Below is a small trained network, with its code and all its weights. Each question gives an input and a class and asks what happens when units are switched off, that is, made to give their printed mean instead of their output.

import numpy as np


def w(rows, s, z=0):
    codes = np.array(rows[::2]) - 128.0
    scale = np.full(codes.shape[1], s)
    scale[-1] = z or s
    return codes * scale


def norm(h):
    return h / np.sqrt((h * h).mean(-1, keepdims=True) + 1e-5)


def f(y):
    return np.maximum(y, 0)


def log_softmax(a):
    a = a - a.max(-1, keepdims=True)
    return a - np.log(np.exp(a).sum(-1, keepdims=True))


def net(x, mask):
    res = np.array(x, float).reshape(1, 5) / 4 @ E
    u = 0
    for l in range(4):
        y = f(norm(res) @ A[l][:, :-1].T + A[l][:, -1])
        res = res + np.where(mask[u : u + 6], y, B[l][:, -1]) @ B[l][:, :-1]
        u += 6
    return log_softmax(norm(res)[-1] @ U[:, :-1].T + U[:, -1])


A, B = {}, {}
E = w([
[23,152,167,154,85,68],'x0',
[182,251,123,71,223,183],'x1',
[196,237,113,136,3,155],'x2',
[15,78,177,38,132,173],'x3',
[170,94,81,1,57,114],'x4',
],0.0059)
A[0] = w([
[127,205,123,156,227,31,181],'L0N1',
[71,255,99,100,169,68,214],'L0N2',
[51,142,127,173,119,163,107],'L0N3',
[85,152,134,113,108,40,32],'L0N4',
[35,202,253,160,72,98,75],'L0N5',
[107,162,156,61,72,176,1],'L0N6',
],0.0092,0.0032)
B[0] = w([
[135,142,91,142,114,232,250],'L0N1',
[108,125,160,154,119,203,253],'L0N2',
[84,83,208,204,92,163,188],'L0N3',
[1,62,144,141,10,22,161],'L0N4',
[107,36,132,114,113,180,240],'L0N5',
[121,147,188,34,115,148,169],'L0N6',
],0.0094,0.0059)
A[1] = w([
[98,87,200,86,69,69,29],'L1N1',
[197,187,213,51,160,130,188],'L1N2',
[57,30,239,45,179,184,254],'L1N3',
[1,107,68,129,91,20,104],'L1N4',
[98,213,202,39,15,162,89],'L1N5',
[218,200,167,77,48,123,222],'L1N6',
],0.0062,0.0023)
B[1] = w([
[102,144,84,100,124,74,158],'L1N1',
[66,169,104,102,201,94,160],'L1N2',
[206,64,58,110,173,132,254],'L1N3',
[115,172,121,144,99,1,164],'L1N4',
[73,79,208,31,188,188,177],'L1N5',
[175,127,234,93,122,134,171],'L1N6',
],0.0091,0.0096)
A[2] = w([
[179,101,175,157,141,149,255],'L2N1',
[222,138,193,173,143,127,87],'L2N2',
[119,194,145,186,179,153,46],'L2N3',
[119,212,143,177,209,128,72],'L2N4',
[167,111,192,85,224,177,22],'L2N5',
[255,176,146,212,138,93,81],'L2N6',
],0.0089,0.0042)
B[2] = w([
[168,138,111,197,129,86,255],'L2N1',
[151,147,99,146,87,90,160],'L2N2',
[34,217,90,128,220,120,160],'L2N3',
[70,158,60,129,122,114,158],'L2N4',
[126,146,135,103,110,104,236],'L2N5',
[152,140,63,122,5,123,166],'L2N6',
],0.012,0.0064)
A[3] = w([
[158,198,129,175,181,122,73],'L3N1',
[149,131,189,113,163,71,2],'L3N2',
[89,151,132,76,96,165,26],'L3N3',
[190,156,136,144,68,112,67],'L3N4',
[160,111,79,122,203,90,34],'L3N5',
[66,93,102,202,123,5,185],'L3N6',
],0.012,0.003)
B[3] = w([
[2,109,38,129,73,132,177],'L3N1',
[78,147,128,161,145,192,139],'L3N2',
[182,121,149,163,141,201,159],'L3N3',
[200,148,164,157,119,128,169],'L3N4',
[196,69,66,78,132,101,186],'L3N5',
[96,216,203,126,144,109,254],'L3N6',
],0.0095,0.0073)
U = w([
[6,187,212,125,69,34,95],'0',
[40,230,16,179,137,173,101],'1',
[77,84,158,61,106,138,175],'2',
[184,200,106,190,50,109,181],'3',
[96,111,189,246,144,98,2],'4',
[168,73,56,81,194,89,155],'5',
[124,139,149,191,160,214,158],'6',
[144,210,179,40,188,183,129],'7',
],0.012,0.0046)

Each question gives the input, the list of numbers given to net, and the class t.
The units are the neurons (one row each of A and B). Each row of codes is followed by its name. A weight is (code - 128) times the scale printed after its matrix; where a second scale follows, it is the last column's (A, B and U).
mask holds one flag per neuron, layer by layer. A switched-off neuron (its flag False) gives its mean, the last column of its row in B, instead of its output. The means were averaged over made-up inputs and are rounded, as every weight is.
A unit's drop is (log p(t) with every unit on - log p(t) with that unit switched off) / (log p(t) with every unit on - log p(t) with every unit switched off).
The circuit of an input: a set's keep is (log p(t) with only the set's units on - log p(t) with every unit switched off) / (log p(t) with every unit on - log p(t) with every unit switched off). Starting from the 12 units with the biggest drops (on a tie, the unit counted first), units are removed one at a time, each time the one whose removal leaves the highest keep (on an exact tie, the one counted first), for as long as the keep stays at least 0.8.
units of the circuit, in order: the units of the circuit, biggest drop first
k most important neurons: the k neurons with the biggest drops, biggest first
k most important neurons of layer l: the k neurons of layer l with the biggest drops, biggest first
input [1,-8,-7,0,-2], class 0: units of the circuit, in order -> L3N6
input [7,0,4,-7,-7], class 6: units of the circuit, in order -> L0N5; L0N1
input [4,-7,8,-6,-4], class 0: 3 most important neurons -> L1N3; L3N6; L0N1
input [0,0,-5,0,-4], class 1: units of the circuit, in order -> L0N5; L1N5
input [-8,1,-5,-4,-1], class 1: units of the circuit, in order -> L0N5; L1N3; L3N1
input [8,0,6,-1,3], class 2: units of the circuit, in order -> L1N5; L3N6
input [-2,7,-7,8,-5], class 5: units of the circuit, in order -> L1N3; L3N5
input [-1,2,-1,-2,-1], class 1: units of the circuit, in order -> L0N5; L3N1
input [-7,-2,0,-3,7], class 3: 4 most important neurons -> L1N3; L1N5; L0N5; L1N6
input [4,0,-3,-7,-3], class 1: units of the circuit, in order -> L0N1; L3N1
input [4,-1,-8,-2,1], class 0: 4 most important neurons -> L3N6; L0N4; L1N4; L0N5
input [5,0,-8,-7,-6], class 1: units of the circuit, in order -> L0N1; L2N3
input [-4,5,-1,8,3], class 5: 4 most important neurons -> L1N3; L3N6; L0N1; L3N5
input [-5,4,8,-4,-8], class 1: most important neuron -> L2N3
input [7,0,2,-7,2], class 0: 2 most important neurons of layer 0 -> L0N4; L0N6
input [-3,-3,-8,-3,-6], class 1: 2 most important neurons -> L0N5; L1N5
input [5,2,-6,3,-1], class 6: 2 most important neurons -> L0N3; L0N1
input [1,-4,7,0,4], class 2: 2 most important neurons -> L1N5; L3N6
input [1,8,7,-5,8], class 7: 2 most important neurons -> L1N5; L1N2
input [-1,-8,-6,5,8], class 5: units of the circuit, in order -> L1N3
input [-6,-7,8,2,7], class 7: 3 most important neurons of layer 1 -> L1N5; L1N6; L1N3
input [-1,3,-3,-8,2], class 1: 2 most important neurons -> L1N3; L2N3
input [4,-2,-5,1,4], class 0: 2 most important neurons -> L3N6; L0N4
input [-5,1,-6,-7,5], class 3: 2 most important neurons of layer 1 -> L1N5; L1N3
